Below is a small trained network, with its code and all its weights. Each question gives an input and a class and asks what happens when units are switched off, that is, made to give their printed mean instead of their output.

import numpy as np


def w(rows, s, z=0):
    codes = np.array(rows[::2]) - 128.0
    scale = np.full(codes.shape[1], s)
    scale[-1] = z or s
    return codes * scale


def norm(h):
    return h / np.sqrt((h * h).mean(-1, keepdims=True) + 1e-5)


def f(y):
    return np.maximum(y, 0)


def log_softmax(a):
    a = a - a.max(-1, keepdims=True)
    return a - np.log(np.exp(a).sum(-1, keepdims=True))


def net(x, mask):
    res = np.array(x, float).reshape(1, 2) / 4 @ E
    u = 0
    for l in range(3):
        y = f(norm(res) @ A[l][:, :-1].T + A[l][:, -1])
        res = res + np.where(mask[u : u + 7], y, B[l][:, -1]) @ B[l][:, :-1]
        u += 7
    return log_softmax(norm(res)[-1] @ U[:, :-1].T + U[:, -1])


A, B = {}, {}
E = w([
[71,49,87,121,252,125,176,144],'x0',
[138,47,143,170,147,90,84,25],'x1',
],0.0026)
A[0] = w([
[101,228,93,91,108,177,157,232,155],'0.n1',
[75,198,170,73,161,129,119,121,2],'0.n2',
[136,151,160,199,131,121,146,174,48],'0.n3',
[64,76,126,93,223,35,205,165,40],'0.n4',
[106,30,130,148,159,68,116,91,175],'0.n5',
[162,127,128,198,115,72,43,39,231],'0.n6',
[215,253,133,115,31,215,85,145,137],'0.n7',
],0.002,0.0019)
B[0] = w([
[148,35,105,172,105,31,110,54,230],'0.n1',
[116,104,145,120,69,177,188,150,128],'0.n2',
[157,152,77,177,139,60,172,125,128],'0.n3',
[157,82,58,217,168,252,120,169,185],'0.n4',
[84,169,167,105,103,132,195,230,208],'0.n5',
[81,166,195,116,48,203,192,182,241],'0.n6',
[154,3,34,99,166,212,129,176,252],'0.n7',
],0.0024,0.0031)
A[1] = w([
[75,139,209,171,185,50,55,79,46],'1.n1',
[120,84,208,154,133,154,75,35,97],'1.n2',
[158,159,98,77,94,149,124,184,99],'1.n3',
[128,164,84,159,136,169,156,181,126],'1.n4',
[180,155,104,151,120,117,40,84,127],'1.n5',
[135,140,182,142,87,181,131,158,136],'1.n6',
[147,149,101,115,240,128,2,92,3],'1.n7',
],0.0049,0.0056)
B[1] = w([
[90,60,151,69,30,18,175,61,140],'1.n1',
[60,186,130,179,97,53,176,101,204],'1.n2',
[80,161,170,150,157,99,157,101,229],'1.n3',
[116,125,181,127,98,100,122,82,244],'1.n4',
[154,97,121,114,142,139,71,126,170],'1.n5',
[157,91,126,110,176,153,98,153,251],'1.n6',
[123,147,94,73,255,124,117,185,128],'1.n7',
],0.0053,0.0031)
A[2] = w([
[231,203,161,157,65,114,33,74,158],'2.n1',
[172,39,24,197,120,31,64,28,37],'2.n2',
[188,153,124,149,103,158,80,89,10],'2.n3',
[107,236,101,91,116,126,209,192,36],'2.n4',
[117,58,201,161,113,160,143,106,204],'2.n5',
[67,206,160,146,102,47,197,123,76],'2.n6',
[245,188,102,147,110,181,1,96,1],'2.n7',
],0.0043,0.0024)
B[2] = w([
[79,73,80,108,238,131,187,146,211],'2.n1',
[225,240,148,57,48,201,77,213,156],'2.n2',
[137,95,121,113,141,101,162,144,149],'2.n3',
[180,157,177,173,25,85,23,4,155],'2.n4',
[178,180,115,97,89,121,91,134,255],'2.n5',
[46,124,211,251,109,29,109,1,208],'2.n6',
[39,45,38,156,253,180,241,173,175],'2.n7',
],0.0045,0.0051)
U = w([
[24,17,21,109,254,240,246,234,250],'0',
[5,185,254,245,25,12,117,15,79],'1',
[239,228,200,12,22,239,28,237,54],'2',
],0.0067,0.0021)

Each question gives the input, the list of numbers given to net, and the class t.
The units are the neurons (one row each of A and B). Each row of codes is followed by its name. A weight is (code - 128) times the scale printed after its matrix; where a second scale follows, it is the last column's (A, B and U).
mask holds one flag per neuron, layer by layer. A switched-off neuron (its flag False) gives its mean, the last column of its row in B, instead of its output. The means were averaged over made-up inputs and are rounded, as every weight is.
A unit's drop is (log p(t) with every unit on - log p(t) with that unit switched off) / (log p(t) with every unit on - log p(t) with every unit switched off).
most important unit: the unit with the biggest drop
k most important neurons: the k neurons with the biggest drops, biggest first
top k neurons in layer l: the k neurons of layer l with the biggest drops, biggest first
drop of u: that unit's drop, to one decimal
input [2,2], class 2: 3 most important neurons : 1.n2; 2.n6; 1.n3
input [5,-6], class 1: top 2 neurons in layer 1 : 1.n6; 1.n4
input [-6,6], class 0: 2 most important neurons : 2.n1; 1.n5
input [-7,-6], class 0: most important unit : 1.n2
input [-4,4], class 0: top 2 neurons in layer 0 : 0.n1; 0.n6
input [2,0], class 2: 2 most important neurons : 1.n2; 0.n4
input [2,-4], class 1: 2 most important neurons : 0.n7; 1.n6
input [6,-8], class 1: 2 most important neurons : 0.n7; 1.n6
input [2,3], class 2: 3 most important neurons : 0.n5; 0.n1; 1.n2
input [0,1], class 2: 3 most important neurons : 1.n6; 1.n2; 2.n6
input [-8,-8], class 0: 4 most important neurons : 0.n5; 1.n2; 0.n6; 1.n6
input [3,0], class 2: top 3 neurons in layer 1 : 1.n2; 1.n3; 1.n4
input [1,3], class 2: 2 most important neurons : 0.n5; 0.n1
input [1,-2], class 2: most important unit : 0.n1
input [-2,3], class 2: top 2 neurons in layer 0 : 0.n6; 0.n1
input [3,-1], class 2: top 2 neurons in layer 0 : 0.n4; 0.n7
input [3,-4], class 1: top 3 neurons in layer 1 : 1.n4; 1.n6; 1.n5
input [4,-6], class 1: drop of 0.n7 : 0.3
input [-4,-7], class 1: drop of 1.n3 : 7.2
input [-1,2], class 2: drop of 1.n6 : 0.1
input [-3,-8], class 1: drop of 1.n3 : 1.0
input [-5,-4], class 0: most important neuron : 0.n5
